[[126 104 154 133 129 139 153]
 [124 122 104 151 124 147 108]
 [143 133 153 138 135 143 104]
 [120 118 115 106 139 102 122]
 [147 105 149 128 102 129 127]
 [104 135 144 124 103 142 126]
 [153 136 111 136 138 124 112]
 [151 123 154 139 123 126 150]
 [124 112 122 111 104 114 124]]
|
[[153 136 111 136 138 124 112]
 [104 135 144 124 103 142 126]
 [143 133 153 138 135 143 104]
 [151 123 154 139 123 126 150]
 [124 122 104 151 124 147 108]
 [120 118 115 106 139 102 122]
 [124 112 122 111 104 114 124]
 [147 105 149 128 102 129 127]
 [126 104 154 133 129 139 153]]

[[109 137]
 [110 132]
 [109 108]
 [108 113]
 [110 101]
 [106 119]
 [110 103]]
|
[[109 137]
 [110 132]
 [106 119]
 [108 113]
 [109 108]
 [110 103]
 [110 101]]

[[123 124 125]
 [116 105 122]
 [148 117 131]
 [135 125 128]
 [121 119 124]]
|
[[135 125 128]
 [123 124 125]
 [121 119 124]
 [148 117 131]
 [116 105 122]]

[[114 136 128 119 129 135 118 138]
 [146 122 125 142 125 135 130 128]
 [144 134 125 150 128 136 116 128]]
|
[[114 136 128 119 129 135 118 138]
 [144 134 125 150 128 136 116 128]
 [146 122 125 142 125 135 130 128]]

[[127 122 125 115 136 118 121 140 152 133 143 122 140 132]
 [125 137 105 146 134 148 110 126 133 124 120 130 121 123]
 [125 121 118 137 130 125 135 124 142 140 136 129 119 123]
 [131 140 118 132 123 132 133 121 106 120 132 120 120 138]]
|
[[131 140 118 132 123 132 133 121 106 120 132 120 120 138]
 [125 137 105 146 134 148 110 126 133 124 120 130 121 123]
 [127 122 125 115 136 118 121 140 152 133 143 122 140 132]
 [125 121 118 137 130 125 135 124 142 140 136 129 119 123]]

[[117 132 132 143 149 110 140 149 145 115 139 127 143 150 124 136]
 [129 129 152 147 140 131 114 129 125 137 115 110 148 140 155 121]
 [133 130 124 123 127 132 131 119 127 130 128 131 125 124 127 125]
 [132 131 130 130 135 131 130 124 128 131 126 124 136 133 134 127]
 [134 139 121 123 131 132 137 119 125 121 133 128 125 124 116 125]]
|
[[134 139 121 123 131 132 137 119 125 121 133 128 125 124 116 125]
 [117 132 132 143 149 110 140 149 145 115 139 127 143 150 124 136]
 [132 131 130 130 135 131 130 124 128 131 126 124 136 133 134 127]
 [133 130 124 123 127 132 131 119 127 130 128 131 125 124 127 125]
 [129 129 152 147 140 131 114 129 125 137 115 110 148 140 155 121]]

[[125 102 148]
 [111 137 139]
 [130 130 122]
 [138 119 136]
 [114 122 126]]
|
[[111 137 139]
 [130 130 122]
 [114 122 126]
 [138 119 136]
 [125 102 148]]

[[106 128]
 [138 133]
 [149 117]
 [142 114]
 [141 136]
 [100 146]
 [129 139]
 [138 130]]
|
[[100 146]
 [129 139]
 [141 136]
 [138 133]
 [138 130]
 [106 128]
 [149 117]
 [142 114]]
